In the rows, 128 means zero.
Each row of numbers belongs to one of the objects below and depends on some of the facts about them. Some rows are named. Which object is each other row?

Some objects and their rows:
gridon: [103 161 134 100  72 139 112 187 114 195  93 126 177 138 173 149  95 108
 117  68 173 138 151 137 150 124 159 166 100 133  69 147 148 122  99  87
  89]
mogrur: [ 48 140 125 103  94 147 136 159 136 168 140 134 136 127 135 102 122 101
 129 110 140 108 162 163 147 129 150 144 103 134 133 152 143 126 133  93
 101]
salil: [ 28 126 116 104 107 144 143 145 120 154 148 139 128 127 150  99 136  79
 123 127 152 124 166 164 148 124 156 131  97 128 163 141 154 135 108  91
 106]
grepliflis: [121 151 132 100  87 155 117 203 156 153 174 121 147 125 121 115 123 108
 115 122  78 104 160 143 160  92 146 163  92 172 129 149 147 117 170 124
  77]
ralel: [ 59 175 141 131 125 164 148 140 133 160 134 193 139 119 148  95 159  86
 138 112 124  88 161 155 148 148 146 132 137 102 153 129 147  83 115  61
 137]
tratrol: [ 80 123 116  99 117 136 134 144 120 155 143 139 128 123 139  92 128 102
 129 115 134 136 168 147 147 129 151 140 110 131 126 143 139 110 110  85
 107]
gebrak: [ 76 121 111 103 119 137 123 148 121 156 116 129 131 123 154  82 126 107
 126 106 137 160 170 136 150 112 152 155  98 123  97 124 129  69  88  88
 105]
liman: [ 81 141 122 117 117 141 124 160 134 152 145 128 136 130 124  97 114 111
 131 114 128 144 175 180 145 116 139 144 115 140 127 151 145 124 133 104
  99]
rifli: [109 169 130 105  73 146 110 190 142 174 139 126 161 140 126 124 105 112
 119  96 124 138 161 175 147 109 145 157 109 149  92 158 150 119 121 115
  81]
stomom: [ 86 164 121 114 101 144 111 161 149 168 125 130 134 132 138  95 118 108
 140  98 147 127 171 148 150 112 132 159  96 133 124 135 133 113 129 108
 102]
tigar: [201 119 116  79  73 141  84 210 128 194 116 127 164 152 114 142 134  91
  98  67 151 132 158 174 140 131 148 176 112 132 112 173 143 115  77 119
 107]
kinem: [117 123 109  90  86 152 124 133 130 159 161 144 132 128 115  77 126 106
 119 113 132 166 161 142 152 141 151 130 118 107 131 125 140  79 103 106
 108]
nilon: [151 130 123 102 103 128 120 134 102 175 133 127 131 128 166 110  82 117
 121  98 199 185 161 125 162 148 150 157 100 112 122 119 137 120 126  94
 109]
trestulom: [178 158 140 101  80 132 113 196 101 196 104 137 175 146 169 161 104 101
 105  78 162 154 149 160 144 120 164 176 108 139  52 170 155 104  70  83
  93]
flibron: [131 143 121 112 125 132 131 156 128 157 149 131 127 127 138  96 113 108
 131 117 140 136 170 134 147 122 143 154 102 142 125 147 139 126 120  94
 104]
gibun: [102 143 123 105  98 145 124 162 130 161 146 133 143 128 133 103 118 108
 123 107 126 143 165 150 152 122 148 147 112 132 115 141 143 106 120  99
  97]
fubuk: [ 97 118 116  99 117 138 132 151 122 152 144 136 129 121 135  91 129 102
 125 114 130 137 168 145 151 130 151 141 112 129 129 141 139 108 109  89
 110]
tidok: [ 71 138 120 102  91 152 136 141 126 151 157 150 141 124 131  89 124 107
 125 122 108 158 162 151 150 124 155 127 124 122 107 130 148  78 104  91
  96]
plafo: [150 149 125  90  85 141 103 201 145 186 122 132 159 138 123 131 131 105
 115  75 136 107 159 145 144 126 142 171 109 144  96 163 138 125 105 110
 102]

How the objects are related:
zeflam: ψ zifus
gikal: ψ dades; Π 230; χ n
ragrim: ψ pugodu; κ pleni; Π 230
plafo: ψ tivam; κ droder
brapli: ψ sema; Π 597; χ c
traridon: ψ divibam; κ trabru; Π 230
klafir: ψ nemel; κ muzistin; Π 597; χ h
gidan: ψ zatun; Π 597; χ g
stastin: ψ nebro; κ kubi; Π 597; χ a
plastus: ψ stuvu; κ daske; Π 238; χ j
grugra: ψ didri; κ grabi; Π 597; χ k
gresolos: ψ tidok; κ guga; Π 230; χ k
sevizuk: ψ sema; κ dagik; Π 597; χ h
nake: ψ gibun; κ grepliflis
gripos: ψ gibun; κ gridon; Π 238; χ f
zaples: ψ plafo; Π 678; χ g
redum: ψ datrik; κ gebrak; Π 597
rufliklok: ψ rizinur; κ bretam; Π 238; χ a
flafek: ψ tidok; κ rifli; Π 230; χ m
nobak: ψ nake; κ klusil; Π 230; χ h
nebro: ψ fiklogro; κ pugodu
getrulum: ψ nalon; κ veplas; Π 597; χ k
skogri: ψ fubuk; κ drastil; Π 597; χ j
setri: ψ tidok; κ zodrek; Π 230; χ d
zatun: ψ nemel; κ pebupur
skogubar: ψ dalu; κ plinapli; Π 230; χ b
fubuk: ψ stusel
vifoful: ψ nalon; κ kifi; Π 597; χ e
bruplem: ψ bretam; κ stilasko; Π 727; χ e
dava: ψ stovil; κ meke; Π 597; χ h
dagik: ψ sema; κ brapli; Π 727; χ e
kupo: ψ pugodu; κ staba; Π 230; χ g
fozin: ψ zimimu; Π 238; χ e
rogim: ψ nake; Π 597; χ c
brisutrul: ψ gibun; κ liman; Π 727; χ m
gubuk: ψ tivam; κ larum; Π 678
flegoge: ψ drafler; κ klazas; Π 597; χ f
fladas: ψ tivam; κ feskika
droder: ψ tivam; κ fiklu; Π 238; χ d
fleru: ψ zimimu; κ stuzame; Π 238
voskim: ψ vezigrim; Π 678; χ d
zimimu: ψ kuden; κ datrik
pluper: ψ digebol; κ velis; Π 597; χ c
nalon: ψ mostares; κ statruk
gebrak: ψ datrik; Π 597; χ o
sedril: ψ gruge; κ bratrum; Π 727; χ k
femopim: ψ gruge; κ salil; Π 727; χ a
pobo: ψ klotratrar; κ tivivu; Π 238
tromam: ψ didri; κ tife; Π 238; χ m
muvol: ψ divibam; Π 230
riplen: ψ bruvos; κ tasim; Π 597
dades: ψ trimi; κ kleril
ribok: ψ pugodu; Π 230; χ a
fiklu: ψ tivam; Π 238; χ m
stuvu: ψ klovek
tivivu: ψ klotratrar; κ zastom; Π 230; χ o
grepliflis: ψ gibun; κ gripos; Π 238; χ i
visko: ψ drafler; κ flegoge; Π 238; χ o
ralel: ψ bruvos; κ riplen; Π 238; χ f
bronis: ψ kleril; Π 727; χ k
vuva: ψ dalu; κ nide; Π 678
meke: ψ stovil; κ klabrir; Π 727; χ f
tepim: ψ plafo; κ vedron; Π 727
drupul: ψ tivam; κ nestam; Π 597; χ a
nirak: ψ moplek; κ greflaplus; Π 238; χ b
zuklir: ψ zimimu; κ fefo; Π 238; χ k
pugodu: ψ fiklogro; κ kofla
stilasko: ψ bretam; Π 678; χ n
vires: ψ fubuk; κ tratrol; Π 597
kanuk: ψ vezigrim; κ voskim; Π 727; χ b
tife: ψ didri; κ florum; Π 597
rofu: ψ pugodu; κ ragrim; Π 230; χ h
klazas: ψ drafler; κ plise; Π 678; χ e
nebel: ψ stoban; κ vidrar; Π 678; χ i
datrik: ψ kuden; κ moplek
plise: ψ drafler; Π 238; χ j
klostal: ψ doku; κ loplu; Π 230; χ a
drastil: ψ fubuk; Π 727
vedron: ψ plafo; κ zaples; Π 597; χ i
radir: ψ klotratrar; κ tigar; Π 727
flibron: ψ drebren; Π 727
boplonur: ψ kebol; κ segi; Π 597; χ b
pomes: ψ klotratrar; κ radir; Π 678; χ g
grodim: ψ drebren; κ gribrem; Π 597; χ d
veplas: ψ nalon; Π 597; χ d
florum: ψ didri; Π 238
pestoplis: ψ didri; κ grugra; Π 238; χ l
drafler: ψ pludrek
tigar: ψ klotratrar; Π 678
fufur: ψ stoban; κ taklo; Π 678; χ a
tavun: ψ desko; Π 597; χ b
namam: ψ tidok; κ klepitruk; Π 238; χ c
dopu: ψ klovek; κ klolek; Π 727; χ d
pleputrin: ψ stoban; κ gopo; Π 678; χ b
stomom: ψ kuden; κ divibam; Π 597; χ n
loplu: ψ doku; κ flidre; Π 727; χ h
liman: ψ gibun; κ nake; Π 597; χ c
pleni: ψ pugodu; κ ribok; Π 597; χ d
gokar: ψ zeflam; Π 230
nuflem: ψ nake; κ neparar; Π 597; χ o
zolom: ψ stusel; κ fubuk; Π 597; χ e
drebren: ψ kazi
zukinu: ψ kebol; Π 230; χ j
gistek: ψ desko; κ kilukle; Π 597
vuvam: ψ didri; κ maklom; Π 238; χ e
gemes: ψ nebro; κ stastin; Π 597; χ j
kleril: ψ trimi
bropil: ψ gigrik; Π 238; χ f
bobo: ψ gruge; κ plokol; Π 597; χ b
nide: ψ dalu; κ litur; Π 597; χ d
mesko: ψ stoban; κ fufur; Π 678; χ l
gunuk: ψ zeflam; κ gokar; Π 597
flile: ψ pugodu; κ rofu; Π 597; χ i
greples: ψ plafo; κ tepim; Π 230; χ j
segi: ψ kebol; κ zukinu
klusil: ψ nake; κ nuflem; Π 597; χ f
trabru: ψ divibam; κ muvol; Π 230; χ o
tratrol: ψ fubuk; κ skogri; Π 597
divibam: ψ kuden
plapluklo: ψ segi; Π 238; χ n
maklom: ψ didri; κ pestoplis; Π 238; χ d
pidugan: ψ zeflam; κ gunuk; Π 597; χ e
flidre: ψ doku; Π 727; χ f
guga: ψ tidok; κ namam; Π 230
stuzame: ψ zimimu; κ skestes; Π 238; χ a
lostom: ψ divibam; κ traridon; Π 230
trikar: ψ klotratrar; κ zota; Π 597
gridon: ψ gibun; κ mesti; Π 230; χ b
kidrok: ψ fiklogro; κ nebro; Π 597; χ l
velis: ψ digebol; Π 230; χ e
gruge: ψ grufluba
dreri: ψ kebol; κ boplonur; Π 230; χ n
bretam: ψ rizinur
doso: ψ fladas; Π 727; χ l
tidok: ψ gibun; κ brisutrul
mesti: ψ gibun; Π 230; χ n
gopo: ψ stoban; κ maflivo; Π 678; χ d
zuzel: ψ trimi; κ dades; Π 678; χ d
kinem: ψ gigrik; κ bropil; Π 678
doku: ψ klotratrar; κ pobo
klepitruk: ψ tidok; κ flafek; Π 230
vidrar: ψ stoban
gribrem: ψ drebren; κ flibron; Π 727; χ l
fefo: ψ zimimu; κ fozin; Π 597; χ m
gomer: ψ klotratrar; κ pomes; Π 678
mubor: ψ pludrek; κ drafler; Π 678; χ c
feskika: ψ tivam; κ drupul; Π 238; χ b
kilukle: ψ desko; κ tavun; Π 678; χ a
pleruk: ψ bruvos; Π 597; χ c
daske: ψ stuvu; Π 727; χ i
stiplitros: ψ stovil; κ fabek; Π 597; χ d
kofla: ψ fiklogro; Π 597; χ i
bratrum: ψ gruge; Π 597; χ f
klolek: ψ klovek; κ stuvu; Π 238; χ j
kifi: ψ nalon; κ getrulum; Π 597; χ a
likas: ψ divibam; κ lostom; Π 230; χ a
grabi: ψ didri; κ tromam; Π 238
litur: ψ dalu; Π 238; χ a
subron: ψ tidok; κ setri; Π 230
sebra: ψ mostares; κ nalon; Π 230; χ h
muzistin: ψ nemel; κ zatun; Π 597; χ g
neparar: ψ nake; κ rogim; Π 597; χ e
konam: ψ vezigrim; κ fosti; Π 678; χ a
zastom: ψ klotratrar; κ gomer; Π 678; χ c
plasi: ψ gruge; κ sedril; Π 727; χ e
taklo: ψ stoban; κ nebel; Π 597; χ h
zodrek: ψ tidok; κ trestulom; Π 230
larum: ψ tivam; κ fladas; Π 597; χ k
moplek: ψ kuden; κ stomom
mogrur: ψ sufek; Π 230; χ m
salil: ψ gruge; κ bobo; Π 230; χ m
vezigrim: ψ digebol; κ pluper
nestam: ψ tivam; κ plafo; Π 230
fliza: ψ rizinur; κ beskam; Π 727; χ h
greflaplus: ψ moplek; Π 238
dodres: ψ sema; κ sevizuk; Π 230; χ b
kubi: ψ nebro; Π 238; χ h
beskam: ψ rizinur; κ rufliklok; Π 597
pebupur: ψ nemel; κ lavek; Π 238; χ k
tasim: ψ bruvos; κ pleruk; Π 597; χ b
gudres: ψ digebol; κ vezigrim; Π 230; χ m
plokol: ψ gruge; κ plasi; Π 678; χ d
staba: ψ pugodu; κ flile; Π 597; χ c
skestes: ψ zimimu; κ zuklir; Π 678; χ b
nilon: ψ klotratrar; κ doku; Π 678; χ b
flidru: ψ nemel; κ klafir; Π 597; χ f
statruk: ψ mostares; Π 230; χ n
fabek: ψ stovil; κ dava; Π 678; χ e
dreple: ψ nalon; κ vifoful; Π 230; χ c
klabrir: ψ stovil; Π 678; χ k
fosti: ψ vezigrim; κ kanuk; Π 678; χ m
palak: ψ kazi; κ drebren; Π 238; χ a
rifli: ψ tidok; κ subron; Π 597; χ a
zota: ψ klotratrar; κ nilon; Π 678; χ k
sitok: ψ zatun; κ gidan; Π 238; χ b
maflivo: ψ stoban; κ mesko; Π 678; χ m
gikloflas: ψ nebro; κ gemes; Π 597; χ d
trestulom: ψ tidok; Π 727; χ b
lavek: ψ nemel; Π 597
plinapli: ψ dalu; κ vuva; Π 597; χ g

Which object is each row?
No name comes twice in this set of rows, the named rows included.
[142 162 123 111 104 136 119 159 144 166 146 130 132 132 134 102 114 111
 132 108 140 122 167 126 151 116 136 158  99 140 126 143 141 128 135 109
  96] | drastil
[ 79 150 135 109 109 154 144 137 112 163 117 161 134 111 193  96 136 103
 126 116 134 142 150 110 168 124 168 152  97 111  99  99 136  44 105  57
 114] | nirak
[204 141 108  94  88 138  63 202 136 183  92 139 178 152 107 134 147  87
 106  43 141 134 170 164 130 127 133 174 133 122 106 158 139 111  53 118
 113] | pomes
[188 133 114  82  74 140  85 202 132 191 121 127 163 149 115 131 130  93
 103  69 151 133 159 166 143 130 143 172 110 133 114 167 142 114  92 123
 108] | gomer
[118 159 125  96  82 143 116 176 155 176 136 123 144 133 125 105 114 116
 131  91 133 112 164 136 151 119 134 157 100 144 112 151 137 134 141 116
  91] | drupul
[ 88 135 117 110 121 138 121 160 138 155 144 129 131 127 123  94 130 105
 133 113 131 124 174 158 144 122 137 148 108 138 138 146 138 130 122 100
 100] | pluper
[101 149 135 104 108 148 150 134 104 161 135 158 140 111 182 105 129 105
 123 110 132 132 150  87 170 135 167 143 108 111 105 106 141  70 112  58
 108] | sitok
[112 147 110 121 133 131 107 154 137 153 113 135 143 127 131  96 133 107
 139  87 133 135 181 135 138 119 133 146 124 129 122 131 134 128 102  98
 106] | muzistin
[134 111 105  93 106 144 117 172 151 153 179  94 138 119 113  75 116 114
 131 137 109 127 167 161 145 103 160 137  89 156 151 172 139 134 163  92
  92] | flile
[107 208 151 141 110 158 108 189 146 180 102 174 163 138 145 140 136  91
 133  76 137  80 161 183 144 130 136 164 129 125 136 149 153 125 127  81
 121] | gripos
[102 177 135 136 137 141 134 145 130 169 131 166 126 133 139 102 128  98
 145 105 172 103 172 181 137 147 133 149 124 117 151 154 144 135 120  78
 133] | flidre
[153 150 114  96  81 147  91 202 152 188 122 105 180 135 132 120 129  95
 127  71 131  99 159 153 133 109 158 155 101 141 114 174 144 126 122  86
  96] | ribok
[ 73 169 128 108  81 153 115 174 161 183 127 126 129 138 144  99 120 109
 135 106 154 115 161 175 151 109 136 169  80 133 123 148 137 103 139 113
 101] | fefo
[120 121 111 105 117 140 122 150 125 154 147 128 143 118 133  88 127 104
 133 121 132 140 167 145 145 124 160 135 111 127 134 147 139 109 127  72
 110] | nebro

Now the same objects, written a new way:
Some rows with their names:
gikloflas: [101 126 177 148 161 178 117 115 127 124 127 145 152 133  78 113 119  97
 131 131 142 150 150 117 169 123 164 131 128 131 130 107 136 125]
pidugan: [128 127 181 159 165 168 111 123 125 138 126 136 147 122  86 124 122 111
 138 120 136 117 164 105 145 130 143 123 128 138 136 106 132 137]
ribok: [125 138 168 136 104  86 140 133 148 124 145 118  80 128 141 123 140  78
 130  98  41 130  39 140 121 135 127 148 134 125 114 147 118  84]
maflivo: [120 128 157 125 146 140 122 134 136 116 130 122 154 126 119 152 133 102
 134 136 132 149 132 146 146 158 136 157 129 140 111 144 124  99]
mesko: [142 133  95 138 130 111 125 136 131 105 128 128 145 126 143 146 124 135
 128  91 121 137 126 137 110 132 118 135 124 133 139 154 118 112]
dalu: [130 125 102 129 134 111 138 129 123 128 127 122  96 124 136 112 128 126
 139 159 136 117 119 108 137 132 121 122 126 116 125 115 134 170]
litur: [126 128 160 120 120 104 131 134 141 136 138 113 103 124 126 120 125 117
 130 110  97 113  99 130 128 142 119 120 127 137 102 144 134 113]
mesti: [152 137  47  77  71  54 149 133 135 110 128 120 108 133 212 149 139 162
 103 109  88 150  65 180  61 121 102 124 130 114 144 157 101 104]
gridon: [113 136 160 102  87  99 137 126 117 142 131 128  82 136 157 127 152 118
 106 139  86 141  76 168  97 117 110 119 131 118 113 128 116  59]
bratrum: [135 150 158 143 147  76 131 136 135 126 143 124  91 122 147 138 138 115
 122  51  84 109  78 159  86 108 103  86 115 131 140 142 132 115]
flidru: [122 122 136 144 151 163 116 122 131 121 123 139 162 127  98 132 119 132
 132 114 149 125 158 114 144 133 144 130 127 137 135 116 132 148]
klafir: [156 131 149  95 164 156 130 130 149 109 131 125 167 123 120 150 105 121
 133 128 146 151 153 130 136 152 139 148 141 141 110 129 112 128]
bobo: [126 134 139 116 159 138 126 126 117 132 128 138 129 128 114 124 125 147
 116  99 138 128 165 129 120 108 132 117 127 127 128 121 125 117]
lostom: [148 122 133 168  72 167 133 129 129 147 126 132 147 130 129 119 124 130
 133 132 135 114 159 101 132 106 119 146 137 125 158 114 121 123]
dreri: [160 117   5  94  97 161 136 124 137 111 112 137 195 137 153 126 122 190
 127 135 148 136 168 116 123 122 132 180 138 122 160 130 107 160]
bronis: [106 136 156 175 158 112 118 132 110 126 124 138 129 126 122 134 143  87
 131  84 125 106 133 127 136 129 126 115 112 123 141 114 128 132]
grufluba: [132 127  93 127 136 108 135 130 119 134 128 125 100 124 137 116 128 121
 142 143 132 116 126 106 132 135 120 112 127 118 123 120 133 184]
droder: [ 96 135 179 123 114  61 137 137 120 145 149 114  60 129 143 120 160 115
 112  97  82  90  57 166 110 111 108 101 115 128  87 151 143  99]
plapluklo: [150 130  48  80 102  94 143 135 132 101 118 125 146 131 169 122 107 182
 126 100 150 131 152 126 117 136 118 144 120 116 139 150 106 168]

Rows to name:
No name comes twice in this set of rows, the named rows included.
[122 144 162 115  69  44 138 127 129 144 133 115  66 131 182 138 159 105
 102 108  55 126  35 185  70 129  96  92 122 119 127 138 115  73] | zodrek
[130 147 139 130 151 101 132 134 131 125 138 127 102 122 142 136 134 126
 120  66 103 118 100 149  96 109 110  99 116 128 135 138 125 116] | lavek
[118 160 149 122 133   9 142 146 123 120 153 115  48 126 180 157 164 101
 112  30  65 120  42 199  60 100  85  96 107 125 105 175 120  60] | tigar
[126 122 163 123 115 129 122 131 138 130 130 114 130 125 112 120 123 118
 134 146 112 114 124 121 147 148 124 129 133 138 107 130 138 127] | rufliklok
[118 139 109 111 120  50 150 135 126 134 149 116  47 126 162 127 151 132
 122 141  92 122  42 153  86 109 108  91 124 119 109 149 138 118] | vidrar
[157 123  17  92  85 130 143 128 135 111 119 133 174 139 164 134 131 175
 123 124 140 133 142 131 105 122 125 170 136 120 154 141 107 136] | statruk
[145 131  91 128 143 170 122 121 152 102 120 132 171 131 116 122  94 149
 137  94 138 151 149 105 139 145 145 146 129 130 160 133 119 157] | kidrok
[117 127 133  96 129 114 132 127 117 143 130 129 116 128 128 110 138 156
 116 117 124 119 136 135 122 102 125 123 124 125 104 133 134 120] | feskika
[167 114 109 115 115 169 129 127 147 126 121 127 177 122 122 128 116 127
 142 139 120 129 151  98 138 156 124 185 149 137 120 117 104 132] | sebra
[137 117 138 155  80 168 134 131 127 142 133 121 123 129 130 126 106 148
 137 210 183 128 157  87 154 109 137 135 142 126 150 112 142 152] | zimimu
[119 110 123 102  95 156 112 107 124 140 105 123 131 130 123 128 106 142
 123 243 153 167 131 122 135 161 143  98 138 125 137 102 138 139] | tidok
[136 140  78  91 104 131 149 135 134  89 136 126 154 143 169 156 114 183
 114 129 181 159 153 159 121 114 125 139 127 123 147 154 113 127] | stomom
[123 126 146 143 139 154 113 118 130 123 116 131 146 132 115 133 119 120
 123 122 147 140 137 134 139 147 136 102 126 134 151 109 131 131] | klusil
[149 121 117 137  84 142 116 115 135 145 106 135 144 128 129 115 125 128
 119 125 106 127 142 118 110 134 115 119 136 125 161 104 117 112] | guga
[168 134 131 110 164 135 128 134 148 114 135 117 146 118 129 140 102 127
 132 104 126 139 138 120 117 149 122 138 138 140 120 132 108 127] | dava

